In the rows, 128 means zero.
Each row of numbers belongs to one of the elements below and depends on some of the facts about them. Some rows are named. Which element is each other row?

Known rows:
[129 127 154 132 122 120 120 127 123 123 130 117 127 122 128 116 127 110 116 131 126 146 126 126 138 132 135 125 132 130 126 130 124 128 130 122]: Q503
[129 127 155 132 122 121 120 126 123 123 130 117 127 122 128 116 126 109 116 132 127 146 126 126 138 132 134 125 132 129 126 131 124 128 130 123]: Q29
[112 123 160 135 124 115 123 123 129 116 125 119 139 131 145 117 127 125 111 130 118 134 129 135 140 130 142 126 128 133 129 133 119 125 134 117]: Q629
[136 134 155 115 124 150 147 118 139 128 108 115 145 147 134 152 114 140 123 144 147 129 145 153 131 131 135 105 145 100 123 138 141 134 144 154]: Q885
[128 126 142 124 128 140 131 130 129 137 119 111 138 121 127 162 115 128 122 139 135 138 132 146 134 126 130 110 143 122 116 127 153 129 138 161]: Q63
[121 117 147 139 122 123 124 121 124 124 125 132 135 140 124 139 130 134 128 129 133 138 129 124 134 126 130 128 120 124 119 141 118 133 140 129]: Q528
[132 144 124 129 122 122 128 133 123 121 124 123 138 118 124 99 149 133 115 110 129 151 125 125 131 134 127 126 122 122 124 128 118 126 122 122]: Q248
[124 119 143 124 116 138 135 125 135 112 123 129 129 138 131 134 134 126 128 133 133 127 133 128 135 134 132 122 135 116 124 136 118 124 136 120]: Q975
[128 126 153 132 122 121 119 127 122 123 130 117 127 121 129 117 127 109 117 131 126 145 126 126 138 132 134 125 133 130 125 130 124 127 130 123]: Q609
[110 113 151 135 113 133 132 127 148 110 120 120 133 133 135 145 135 146 117 120 122 136 129 136 145 130 118 135 120 126 117 131 117 113 136 126]: Q506
[112 112 133 132 107 133 130 140 154 123 120 126 137 137 131 155 129 158 112 126 132 127 129 139 145 127 118 127 120 123 115 133 130 126 140 123]: Q54
[112 98 115 124 107 143 130 148 143 111 125 132 125 129 125 166 142 134 137 126 134 114 126 124 137 130 118 123 135 126 108 130 124 125 138 120]: Q118
[119 112 120 142 127 123 125 141 131 122 135 139 123 112 129 138 141 115 124 131 118 147 119 117 130 126 136 130 140 133 121 124 130 115 128 121]: Q562
[118 124 169 134 131 140 133 94 113 104 118 114 135 131 126 144 139 131 141 112 117 146 133 128 136 131 120 138 116 125 115 136 107 107 135 160]: Q994
[142 157 154 126 121 149 145 101 125 124 122 123 132 124 124 132 121 147 115 131 130 149 134 134 139 132 126 130 120 104 136 134 134 109 129 160]: Q147
[120 124 121 119 131 128 109 123 139 136 125 116 120 133 111 126 137 118 105 128 120 153 125 131 127 143 119 123 115 129 125 142 121 109 141 123]: Q545
[127 116 143 128 112 124 132 115 136 123 128 128 125 139 141 127 131 135 124 132 126 135 121 129 132 127 123 123 130 131 122 127 124 131 142 130]: Q558
[136 134 148 119 113 138 133 116 140 132 124 135 129 154 127 133 109 135 111 157 145 123 139 135 135 134 139 112 130 102 140 150 131 132 145 121]: Q41
[127 125 153 133 122 121 119 127 122 123 131 117 127 120 129 118 127 108 118 131 125 145 125 125 138 132 134 125 133 131 125 130 124 127 130 122]: Q160

There are 2 kinds of fact about the elements: σ, Ψ.
Q110 {σ=63, Ψ=Q95}
Q113 {σ=63, Ψ=Q154}
Q118 {σ=343, Ψ=Q54}
Q123 {σ=20}
Q126 {σ=20, Ψ=Q669}
Q129 {σ=20, Ψ=Q955}
Q13 {σ=343, Ψ=Q63}
Q138 {σ=63, Ψ=Q767}
Q139 {σ=789, Ψ=Q903}
Q147 {σ=63}
Q149 {σ=361}
Q150 {σ=63, Ψ=Q924}
Q151 {σ=20, Ψ=Q855}
Q154 {σ=361}
Q160 {σ=63, Ψ=Q737}
Q164 {σ=63, Ψ=Q716}
Q165 {σ=343, Ψ=Q503}
Q183 {σ=20, Ψ=Q749}
Q190 {σ=343, Ψ=Q367}
Q192 {σ=789}
Q195 {σ=63, Ψ=Q811}
Q198 {σ=63}
Q20 {σ=343, Ψ=Q52}
Q203 {σ=63, Ψ=Q287}
Q21 {σ=789, Ψ=Q263}
Q212 {σ=63, Ψ=Q343}
Q223 {σ=63, Ψ=Q40}
Q227 {σ=20, Ψ=Q974}
Q232 {σ=20, Ψ=Q262}
Q234 {σ=63, Ψ=Q455}
Q236 {σ=343, Ψ=Q590}
Q238 {σ=63, Ψ=Q788}
Q248 {σ=63, Ψ=Q282}
Q25 {σ=20, Ψ=Q877}
Q262 {σ=343, Ψ=Q568}
Q263 {σ=63, Ψ=Q366}
Q266 {σ=63, Ψ=Q871}
Q277 {σ=343, Ψ=Q347}
Q282 {σ=343, Ψ=Q956}
Q287 {σ=361, Ψ=Q192}
Q29 {σ=63, Ψ=Q629}
Q303 {σ=361, Ψ=Q718}
Q306 {σ=343, Ψ=Q769}
Q314 {σ=63, Ψ=Q165}
Q319 {σ=63, Ψ=Q890}
Q324 {σ=63, Ψ=Q858}
Q332 {σ=361, Ψ=Q190}
Q335 {σ=343, Ψ=Q90}
Q343 {σ=63, Ψ=Q81}
Q345 {σ=343, Ψ=Q875}
Q347 {σ=63}
Q36 {σ=343}
Q362 {σ=63, Ψ=Q149}
Q365 {σ=20, Ψ=Q8}
Q366 {σ=20, Ψ=Q41}
Q367 {σ=63, Ψ=Q36}
Q376 {σ=789, Ψ=Q640}
Q380 {σ=343, Ψ=Q113}
Q382 {σ=63, Ψ=Q572}
Q383 {σ=63, Ψ=Q445}
Q398 {σ=361, Ψ=Q648}
Q40 {σ=343, Ψ=Q198}
Q408 {σ=20, Ψ=Q664}
Q41 {σ=343}
Q428 {σ=343, Ψ=Q694}
Q429 {σ=361, Ψ=Q720}
Q433 {σ=789, Ψ=Q50}
Q440 {σ=343, Ψ=Q754}
Q441 {σ=63, Ψ=Q925}
Q445 {σ=63, Ψ=Q96}
Q453 {σ=63, Ψ=Q545}
Q455 {σ=63}
Q457 {σ=63, Ψ=Q147}
Q461 {σ=343, Ψ=Q593}
Q466 {σ=63}
Q473 {σ=63, Ψ=Q688}
Q478 {σ=63, Ψ=Q248}
Q48 {σ=361, Ψ=Q804}
Q481 {σ=789, Ψ=Q77}
Q49 {σ=20, Ψ=Q398}
Q497 {σ=63, Ψ=Q677}
Q50 {σ=63}
Q503 {σ=63, Ψ=Q29}
Q506 {σ=361, Ψ=Q663}
Q52 {σ=343, Ψ=Q782}
Q523 {σ=343, Ψ=Q603}
Q528 {σ=20}
Q539 {σ=343, Ψ=Q139}
Q54 {σ=361, Ψ=Q569}
Q545 {σ=63, Ψ=Q539}
Q558 {σ=789}
Q562 {σ=63, Ψ=Q666}
Q566 {σ=63, Ψ=Q277}
Q568 {σ=789}
Q569 {σ=361, Ψ=Q306}
Q572 {σ=63}
Q590 {σ=789, Ψ=Q365}
Q593 {σ=63, Ψ=Q756}
Q596 {σ=361, Ψ=Q949}
Q6 {σ=63, Ψ=Q453}
Q602 {σ=63, Ψ=Q865}
Q603 {σ=343, Ψ=Q126}
Q609 {σ=63, Ψ=Q314}
Q611 {σ=361, Ψ=Q303}
Q615 {σ=20}
Q623 {σ=63}
Q629 {σ=361, Ψ=Q602}
Q63 {σ=63, Ψ=Q885}
Q630 {σ=343, Ψ=Q697}
Q64 {σ=63}
Q640 {σ=361, Ψ=Q362}
Q648 {σ=20, Ψ=Q150}
Q661 {σ=20}
Q663 {σ=361, Ψ=Q819}
Q664 {σ=343, Ψ=Q94}
Q666 {σ=20, Ψ=Q596}
Q667 {σ=63, Ψ=Q523}
Q669 {σ=63, Ψ=Q481}
Q677 {σ=20, Ψ=Q21}
Q680 {σ=789}
Q681 {σ=343}
Q684 {σ=63, Ψ=Q223}
Q688 {σ=20, Ψ=Q836}
Q690 {σ=789, Ψ=Q891}
Q691 {σ=20, Ψ=Q681}
Q694 {σ=361}
Q697 {σ=63, Ψ=Q826}
Q698 {σ=361, Ψ=Q49}
Q705 {σ=63, Ψ=Q994}
Q71 {σ=63, Ψ=Q497}
Q715 {σ=20, Ψ=Q930}
Q716 {σ=343}
Q718 {σ=343, Ψ=Q776}
Q719 {σ=63, Ψ=Q824}
Q720 {σ=343, Ψ=Q478}
Q721 {σ=361, Ψ=Q408}
Q723 {σ=63, Ψ=Q630}
Q725 {σ=63, Ψ=Q234}
Q735 {σ=361, Ψ=Q97}
Q737 {σ=343, Ψ=Q970}
Q739 {σ=361, Ψ=Q684}
Q742 {σ=63}
Q749 {σ=361, Ψ=Q661}
Q754 {σ=343, Ψ=Q151}
Q756 {σ=343, Ψ=Q691}
Q761 {σ=789, Ψ=Q382}
Q767 {σ=63, Ψ=Q48}
Q769 {σ=63}
Q77 {σ=63}
Q773 {σ=361, Ψ=Q705}
Q776 {σ=63, Ψ=Q433}
Q782 {σ=343}
Q788 {σ=63, Ψ=Q725}
Q791 {σ=361}
Q8 {σ=20, Ψ=Q473}
Q804 {σ=63}
Q808 {σ=20}
Q81 {σ=20, Ψ=Q466}
Q811 {σ=343, Ψ=Q920}
Q819 {σ=343, Ψ=Q723}
Q824 {σ=361, Ψ=Q335}
Q826 {σ=789}
Q836 {σ=63, Ψ=Q195}
Q855 {σ=343, Ψ=Q203}
Q858 {σ=789, Ψ=Q129}
Q859 {σ=63, Ψ=Q735}
Q865 {σ=63, Ψ=Q667}
Q871 {σ=361, Ψ=Q345}
Q875 {σ=343}
Q876 {σ=343, Ψ=Q383}
Q877 {σ=343, Ψ=Q506}
Q88 {σ=343, Ψ=Q742}
Q881 {σ=63, Ψ=Q212}
Q885 {σ=343}
Q888 {σ=63, Ψ=Q623}
Q889 {σ=63, Ψ=Q13}
Q890 {σ=343, Ψ=Q698}
Q891 {σ=361, Ψ=Q984}
Q90 {σ=63, Ψ=Q680}
Q903 {σ=63, Ψ=Q380}
Q907 {σ=343, Ψ=Q441}
Q908 {σ=361, Ψ=Q71}
Q920 {σ=343, Ψ=Q238}
Q923 {σ=63, Ψ=Q160}
Q924 {σ=361, Ψ=Q183}
Q925 {σ=20, Ψ=Q123}
Q928 {σ=63, Ψ=Q319}
Q930 {σ=63, Ψ=Q773}
Q94 {σ=63, Ψ=Q615}
Q947 {σ=361}
Q949 {σ=63, Ψ=Q888}
Q95 {σ=63, Ψ=Q761}
Q953 {σ=343, Ψ=Q947}
Q955 {σ=789, Ψ=Q808}
Q956 {σ=20}
Q96 {σ=343}
Q97 {σ=361, Ψ=Q457}
Q970 {σ=63, Ψ=Q609}
Q974 {σ=20, Ψ=Q739}
Q975 {σ=343}
Q984 {σ=361, Ψ=Q611}
Q985 {σ=63, Ψ=Q719}
Q994 {σ=20, Ψ=Q64}
Q995 {σ=63}
Q999 {σ=63, Ψ=Q138}

Rows to name:
No name comes twice in this set of rows, the named rows included.
[124 120 141 117 127 148 141 126 131 122 114 117 143 134 136 163 122 129 133 140 138 120 139 146 129 129 137 106 149 115 117 132 142 129 141 153] => Q13
[122 113 142 117 112 134 123 132 140 116 119 116 130 144 124 133 134 123 124 128 138 124 133 134 137 139 122 118 129 122 117 139 114 132 141 112] => Q718
[140 138 179 123 110 132 139 116 121 116 122 120 139 141 140 118 109 124 123 145 146 120 140 134 144 131 144 115 139 108 135 139 125 145 135 125] => Q782
[145 126 168 143 106 125 138 136 153 126 121 124 128 142 127 121 121 133 109 137 148 164 133 133 145 129 123 128 136 106 122 130 127 139 135 115] => Q198
[117 110 153 126 116 128 126 133 108 106 134 124 132 116 142 140 124 102 142 137 128 103 127 121 140 127 148 118 147 137 122 127 126 137 130 122] => Q20
[135 124 173 114 110 127 126 102 138 133 118 102 130 154 137 124 111 132 114 138 137 135 130 147 138 133 117 112 125 126 122 136 127 143 151 140] => Q192
[145 138 169 144 110 122 133 118 138 123 133 137 119 136 129 106 118 124 107 145 135 159 129 119 145 130 135 136 128 108 140 137 121 125 130 111] => Q804
[107 98 145 114 121 135 115 131 121 111 125 108 128 127 130 154 129 100 138 132 125 109 129 132 136 135 131 114 140 142 112 133 121 127 141 127] => Q440
[139 131 149 132 96 138 157 150 122 105 121 132 153 121 145 139 130 152 143 123 156 109 134 129 147 118 136 117 149 109 114 118 135 160 122 131] => Q345
[126 121 132 157 118 129 135 108 132 126 148 182 111 139 124 151 121 144 124 158 123 137 123 97 135 118 143 147 116 111 145 151 125 106 138 119] => Q925
[110 97 134 126 118 130 120 138 128 110 132 129 124 127 133 148 134 106 136 136 125 113 126 121 134 131 137 121 143 136 117 132 120 125 137 112] => Q236
[116 135 140 121 128 125 119 110 154 133 113 117 135 157 126 113 130 145 89 130 122 150 136 148 130 142 125 122 106 116 135 151 115 110 147 118] => Q154
[144 153 160 128 109 134 136 114 127 115 122 117 133 127 122 102 133 142 113 114 136 153 131 128 145 136 118 134 113 110 130 133 114 124 124 130] => Q466
[125 112 129 122 104 146 137 139 150 116 119 130 129 142 123 155 135 145 127 130 145 123 133 132 139 132 117 121 130 111 114 136 124 129 140 121] => Q306
[139 124 160 127 102 136 143 106 153 120 118 121 125 154 135 125 129 154 118 126 137 149 128 136 139 131 107 128 121 113 120 130 117 129 145 135] => Q826

Now the same elements, written a new way:
Some elements and their rows:
[148 121 129 122 141 115 110 125 121 126 134 128 135 115 119 139 127 138 124 129 131 130 130 143 119 134 139 148 119 131 120 121 129 138 132 129 120 160]: Q865
[151 143 87 131 124 140 112 162 144 142 130 125 129 124 94 137 113 110 116 133 124 109 145 171 124 134 117 154 127 125 144 133 139 121 134 150 125 140]: Q985
[108 110 106 144 114 89 155 86 73 79 92 165 138 110 152 128 130 162 192 154 82 145 75 113 179 138 121 118 69 99 195 62 44 113 104 152 171 93]: Q694
[146 122 124 122 141 117 110 130 122 129 136 129 134 117 117 141 125 137 124 129 131 124 133 146 118 134 140 152 118 133 124 123 132 135 135 131 120 158]: Q160
[164 137 176 130 147 118 127 101 152 133 122 104 133 113 127 123 145 134 114 125 146 151 134 104 112 122 122 91 160 122 89 139 155 161 117 101 105 152]: Q347
[103 122 110 122 118 147 128 178 134 138 151 139 125 153 114 131 117 116 114 131 155 123 131 162 137 127 130 174 131 137 134 148 131 88 154 132 137 116]: Q690
[119 111 164 114 135 138 124 103 152 139 133 144 124 136 128 116 146 138 137 123 105 107 122 163 137 128 157 147 101 140 150 130 138 141 132 128 125 112]: Q408
[120 121 143 137 134 136 97 107 130 105 100 141 135 120 145 98 140 153 141 124 164 182 116 130 147 134 115 113 122 95 131 133 84 148 119 109 142 102]: Q154
[120 136 76 131 129 146 114 160 142 141 127 155 134 140 95 123 114 112 127 114 160 117 142 171 140 138 103 168 109 116 162 131 118 117 151 120 134 128]: Q6
[121 123 132 101 132 141 119 148 144 142 136 154 123 129 110 128 140 155 153 132 122 87 154 154 125 138 151 171 112 143 180 151 147 110 138 155 118 89]: Q721
[147 122 127 122 141 117 110 128 122 128 136 128 134 115 118 140 126 137 124 128 130 127 131 145 119 132 140 150 118 133 122 122 130 136 134 130 121 160]: Q314
[98 104 107 133 122 122 142 137 111 147 149 135 118 152 120 141 121 131 129 124 89 64 115 151 124 120 153 168 131 147 139 136 143 110 155 140 141 106]: Q227
[151 118 161 125 149 105 108 92 117 110 126 120 139 105 134 126 137 148 125 131 131 163 111 127 126 131 134 124 122 123 99 110 117 160 118 116 123 163]: Q77
[135 153 111 127 96 156 103 135 132 119 125 106 129 120 110 104 113 100 112 145 85 148 121 152 133 136 96 105 130 105 128 128 120 140 99 167 142 111]: Q13
[129 133 135 122 146 122 137 116 135 127 132 129 127 124 124 124 136 126 126 127 134 124 130 133 135 128 119 145 133 143 126 119 138 137 126 129 119 133]: Q788
[141 119 138 134 137 98 128 90 108 107 115 139 144 111 132 129 132 145 146 131 125 156 101 120 144 133 122 117 101 108 131 92 96 145 120 112 137 154]: Q572
[128 130 91 132 134 115 149 155 116 142 140 127 124 132 117 155 117 120 126 126 127 87 141 125 119 125 131 156 139 149 133 126 146 106 146 137 122 142]: Q164
[131 129 121 132 138 108 155 119 123 127 121 144 133 126 130 143 130 130 146 123 139 120 129 109 136 128 125 127 112 132 147 106 123 120 134 113 123 144]: Q888
[130 119 148 112 150 105 145 113 126 136 139 142 133 127 124 142 139 145 142 120 137 106 136 112 121 129 143 145 117 148 135 120 148 128 140 111 112 146]: Q138

Rows to name:
No name comes twice in this set of rows, the named rows included.
[143 124 96 119 134 126 112 160 126 143 144 136 130 125 102 152 115 127 124 127 130 95 148 160 112 136 144 173 113 141 142 132 143 115 148 141 119 157] => Q923
[109 113 163 137 141 141 111 88 141 115 122 117 119 132 155 95 143 126 111 122 125 157 100 156 148 118 132 133 137 136 96 124 113 165 118 125 138 110] => Q808
[127 123 120 110 144 115 148 142 129 150 148 149 128 135 110 153 130 137 141 119 137 76 152 127 115 131 147 167 115 155 154 130 159 108 154 122 110 143] => Q999
[137 102 141 133 130 130 104 120 130 131 128 124 123 129 142 137 130 136 120 124 115 125 120 155 119 124 171 137 109 131 116 131 122 140 133 125 131 146] => Q126
[142 112 134 122 133 126 98 140 119 122 125 128 126 114 138 138 132 160 136 135 132 130 138 134 112 134 161 140 123 128 130 142 120 127 127 141 125 127] => Q629
[133 126 149 134 144 100 153 88 119 114 113 137 136 117 144 131 139 139 146 126 139 149 113 96 142 126 121 106 115 124 127 96 111 140 120 102 126 147] => Q623
[89 118 138 106 121 114 135 110 86 122 156 132 131 139 130 121 125 140 136 127 95 111 114 103 120 131 128 135 131 141 118 124 136 126 132 134 136 112] => Q40
[107 110 131 126 132 107 134 120 95 122 137 131 126 128 131 129 135 166 147 136 108 103 115 115 124 126 139 148 149 134 131 137 129 119 134 145 137 88] => Q739
[137 139 158 109 121 145 119 136 144 144 140 111 127 132 129 127 131 122 114 120 135 129 156 98 95 129 138 93 144 133 104 159 164 135 124 116 107 138] => Q277
[140 140 153 122 114 122 157 103 128 109 104 131 130 116 166 136 133 118 150 132 119 158 131 66 134 130 134 59 88 123 144 97 108 125 95 117 122 148] => Q36
[131 107 96 125 136 161 91 168 143 128 126 137 107 129 160 152 115 107 108 121 141 120 152 192 128 130 188 189 76 166 139 121 106 117 138 156 126 163] => Q232
[105 117 135 134 135 151 113 118 144 130 129 125 114 141 140 106 134 117 110 120 123 127 116 170 142 120 136 154 133 143 116 134 125 145 131 135 137 108] => Q129

